Where the symbols take the elements:
at | θ κ ξ
cm | zp fd jq
gr | sj fg gt
tq | qp lf dn
lf | rp tq fm
ng | nt hp fz
lb | nl sg ht
bl | fm hg bz
fg | ht gr dg
bz | bl rc cp
nl | bf ns lb
sg | gt lb ns
cd | dn fz hp
hg | rc bl qp
qc | rj cp rc
ht | lb gt fg
rj | dg qm qc
dn | tq rp cd
gj | hp nt jr
bf | fd zp nl
dg | fg sj rj
cp | bz qc qm
qp | hg fm tq
jq | cm tr pg
fs | jr pg tr
pg | jq fs jf
zp | ns bf cm
sj | qm dg gr
nt | jf gj ng
fz | ng cd rp
rp | fz dn lf
ns | sg nl zp
rc | qc bz hg
fd | tr cm bf
qm | cp rj sj
jr | gj jf fs
tr | fs jq fd
fm | lf qp bl
gt | gr ht sg
hp | cd ng gj
jf | pg jr nt

In the rows, 444 stands for zero.

The rows follow the links: the fewer symbols apart two elements are, the more alike their rows tend to be.

Some elements and rows for them; each showing differs a little:
gt
367 298 757 365 346 455 447 754 384 482 581 730 512 378 402 453 662 431 580 636 277 304 502 333 295 316 281 313 151 471 493 229 368 444 460 332 438 79 565 540 459 524 461 331 454 266 270 610 418 620 377 633 518 444 344 321 365 332 373 736 542 224 273 512 533 617 761 486
sj
566 322 610 613 622 493 503 602 455 346 593 475 484 431 547 239 648 311 520 528 379 526 378 238 327 382 413 417 241 340 668 97 217 490 564 514 634 127 597 284 275 457 525 255 234 441 181 541 347 442 425 438 535 355 339 295 371 297 391 674 587 180 351 621 460 446 681 418
rc
688 682 397 505 501 180 477 114 393 276 323 299 311 412 437 297 472 728 305 228 544 384 378 319 463 500 485 441 574 240 356 417 522 394 421 276 438 871 267 330 231 459 432 560 320 350 506 490 505 524 548 164 266 235 343 546 498 408 371 241 392 533 597 309 420 373 140 487
qc
606 593 432 429 436 197 520 236 357 247 359 352 276 356 313 430 456 772 364 246 535 314 374 383 545 321 413 399 472 312 358 522 547 331 285 256 346 958 247 446 257 543 387 553 489 324 515 445 494 515 600 228 248 203 359 655 611 467 323 295 386 556 541 277 499 343 118 484
bz
403 486 338 573 776 444 597 447 466 350 344 287 289 411 683 17 430 418 462 538 465 787 245 282 674 345 569 610 433 299 562 431 353 372 593 566 659 674 442 139 357 541 465 394 320 480 253 405 508 230 558 315 762 497 490 492 555 477 402 268 267 296 589 581 458 306 425 321
hg
737 683 396 600 500 147 425 85 485 331 390 311 443 509 468 307 519 621 259 254 523 437 425 356 403 651 598 472 537 199 428 289 377 470 488 289 481 750 342 235 234 395 502 521 225 375 494 521 537 541 497 94 241 267 360 435 410 427 461 283 516 508 542 325 396 463 176 453
cp
503 466 415 651 778 456 560 444 482 358 408 295 325 389 666 78 577 338 505 493 451 710 192 251 601 337 542 504 353 272 621 260 357 402 655 592 689 487 514 103 266 507 474 354 161 467 181 479 445 231 522 386 706 423 439 391 539 357 423 412 373 312 538 646 440 304 513 324
ht
450 244 407 307 388 586 477 754 392 294 662 563 419 342 265 661 560 483 359 432 396 170 666 602 264 224 239 240 424 465 539 469 437 414 309 498 368 383 453 794 550 447 488 546 672 393 588 402 294 627 460 654 295 219 378 599 546 410 400 659 560 363 179 611 547 313 538 527
rp
277 412 97 273 260 382 410 557 578 494 466 486 493 507 594 520 353 438 281 682 463 426 733 559 331 625 566 620 618 347 523 594 298 468 376 555 579 565 238 635 680 432 482 629 682 555 613 305 545 405 421 442 453 658 627 597 498 628 619 147 425 456 377 598 385 410 333 330
cm
447 530 742 421 364 520 429 303 249 506 341 445 351 369 223 619 304 657 584 187 482 340 226 500 630 330 294 282 392 667 157 644 713 438 323 221 69 535 461 504 408 498 299 413 500 382 536 431 414 539 520 458 339 314 336 410 420 362 250 518 343 644 574 90 493 401 370 624

Each walk starts at a row. The symbols on each line, taken left to right, move it on to the next element.
Each answer is a row, close to the row of the element it stands for.
start 505 307 689 461 457 490 478 651 389 444 577 635 515 422 464 373 679 349 528 583 319 387 482 306 299 344 361 344 198 409 612 121 254 449 504 414 586 59 578 398 387 442 509 288 299 372 243 588 381 576 381 548 475 419 334 261 371 305 384 784 539 215 333 565 522 617 740 434
κ θ κ ξ	284 353 832 263 239 501 407 716 338 515 535 756 464 358 362 572 510 497 624 615 355 259 430 336 430 213 237 330 159 574 411 386 469 381 383 257 320 208 524 641 447 494 397 339 652 248 319 562 494 629 379 573 479 459 330 373 423 373 293 705 466 392 338 399 558 702 634 515
κ θ θ ξ κ	304 420 837 312 268 495 431 589 284 517 467 720 423 339 346 611 415 545 687 510 394 233 354 378 531 216 189 348 203 638 282 577 565 394 281 158 176 377 452 584 464 486 368 421 667 248 355 506 464 622 412 596 448 481 416 423 450 340 246 667 350 466 375 324 591 630 574 572
start 576 392 535 666 739 473 540 528 449 383 500 372 397 435 640 96 623 339 504 434 398 634 275 237 434 325 514 437 295 280 651 113 281 459 636 521 692 288 610 173 234 487 461 315 134 447 179 519 386 363 448 409 576 355 344 324 446 319 404 554 518 208 471 590 460 361 613 339
κ ξ θ κ κ	482 562 437 299 319 332 566 392 354 289 387 404 244 311 358 544 432 748 409 409 508 251 357 392 524 221 337 381 462 392 357 625 567 348 211 279 305 942 237 598 364 537 392 620 677 257 559 467 479 542 549 346 327 253 409 658 650 450 325 340 329 540 446 365 548 302 228 505
κ κ κ κ θ	405 463 481 229 353 390 593 560 337 304 474 546 308 251 264 623 434 707 395 461 516 219 512 441 457 156 259 294 408 427 383 574 563 330 189 292 302 808 306 733 486 550 384 611 805 253 607 390 429 598 488 446 318 280 434 717 677 465 344 408 442 444 349 525 583 313 334 506
start 383 339 457 230 351 474 519 723 356 304 582 536 350 349 192 691 509 575 381 521 462 159 585 535 366 199 268 299 367 421 473 533 470 342 188 365 317 555 356 818 561 577 470 551 808 306 589 411 374 598 479 563 293 258 442 708 615 486 359 533 490 379 254 573 631 328 447 531
κ κ θ θ	423 202 410 416 493 653 483 752 371 341 668 483 452 388 256 621 548 368 412 410 419 225 583 622 218 269 261 222 381 524 570 343 400 428 407 599 436 224 560 686 558 456 505 440 455 457 575 456 171 570 459 688 269 233 386 546 502 392 474 768 573 290 283 657 491 287 621 521
κ ξ ξ	356 462 792 315 279 513 421 426 261 542 388 606 356 341 265 683 341 588 616 401 439 282 249 437 620 248 201 339 310 694 185 651 665 366 283 231 119 511 435 556 457 541 349 419 585 282 415 508 430 522 436 515 415 394 386 396 457 351 274 574 345 585 479 210 512 539 486 595
start 313 521 330 481 580 392 560 440 504 375 353 352 281 406 697 102 360 414 463 591 496 729 298 278 674 325 547 645 496 323 496 570 433 383 454 562 650 752 327 289 444 577 417 470 532 446 274 381 575 187 493 336 741 590 551 582 599 538 462 174 293 329 540 593 461 326 365 268
κ ξ κ	244 481 195 357 504 399 468 489 507 429 357 406 355 428 682 227 288 413 434 659 481 638 413 357 599 401 562 671 533 302 482 646 410 414 382 527 652 746 262 447 568 550 466 532 619 489 380 360 592 196 476 381 748 693 663 628 603 644 468 94 214 382 512 609 457 350 339 293
ξ κ ξ κ κ	677 635 346 547 432 157 421 112 572 432 382 412 547 555 514 310 580 504 273 337 454 413 561 386 324 776 576 497 576 204 492 224 312 531 550 324 610 466 350 261 206 339 503 462 176 429 470 519 515 494 470 152 238 387 331 357 365 449 507 287 589 520 467 342 360 529 274 389
start 497 198 456 525 610 727 478 656 396 384 658 337 453 382 246 541 598 271 434 324 403 377 490 633 290 302 294 199 363 536 558 282 421 532 517 695 464 137 638 537 511 431 438 427 322 543 507 418 138 522 420 665 355 259 333 467 442 350 524 766 569 270 331 655 458 267 690 513
θ κ ξ ξ	578 531 599 520 435 515 360 131 342 541 320 287 319 426 212 682 301 531 435 69 489 375 220 603 538 443 365 324 523 650 167 633 730 415 399 375 133 540 454 407 362 382 333 462 346 424 533 453 388 483 508 345 236 232 327 430 381 357 345 495 403 673 562 132 421 385 314 607
κ θ κ θ ξ	622 518 448 557 450 509 374 84 398 446 372 213 465 447 232 649 368 557 385 52 549 409 318 644 431 600 457 315 616 585 234 499 625 434 434 411 251 489 509 380 381 307 408 481 257 473 660 394 353 486 509 325 158 189 358 401 359 405 434 496 464 659 549 190 354 357 266 610
start 643 539 331 512 319 177 345 189 603 483 464 499 600 598 579 358 620 472 298 512 449 426 644 325 241 848 642 547 539 209 532 151 259 540 573 299 639 366 378 255 317 287 544 469 244 489 431 537 610 494 369 232 282 540 431 283 274 458 573 330 561 520 473 435 345 682 333 348
κ θ θ ξ θ	427 347 31 311 252 323 344 461 626 459 468 412 591 593 441 575 407 376 243 548 478 378 812 616 210 688 592 512 638 349 496 490 318 494 346 532 571 471 320 629 671 332 583 576 572 565 667 354 464 468 368 420 314 541 584 575 451 616 691 266 566 457 347 605 348 456 345 358
κ θ θ κ	244 457 121 271 388 356 456 563 526 429 376 457 426 494 591 372 295 407 337 692 468 560 587 411 497 439 542 670 569 311 442 661 394 413 318 517 558 666 238 514 648 487 484 608 705 511 549 317 632 285 459 475 593 720 662 624 587 636 538 143 280 441 394 598 432 432 307 324
start 612 461 154 465 384 441 316 204 539 463 458 302 603 565 288 695 467 422 183 236 525 339 709 724 203 816 525 430 748 424 466 429 454 514 466 549 396 364 465 494 446 252 497 550 336 576 749 406 330 514 389 390 75 323 425 448 328 468 647 390 585 591 439 383 323 361 282 499
κ κ κ κ θ	687 562 245 542 422 418 362 142 445 457 399 277 556 479 254 681 419 488 280 94 551 358 479 723 346 738 553 379 659 504 319 432 525 504 527 534 303 435 522 450 401 290 439 504 225 561 681 395 300 549 448 317 93 242 394 421 340 415 578 455 571 661 530 242 279 354 277 545
ξ θ ξ ξ	573 464 71 373 278 402 326 393 565 455 484 359 692 574 410 647 439 397 170 355 487 347 776 723 184 766 584 449 730 423 529 433 398 542 428 576 517 376 389 581 615 294 541 602 453 560 771 366 419 528 377 447 158 422 492 510 332 528 637 334 620 550 355 582 355 437 332 451
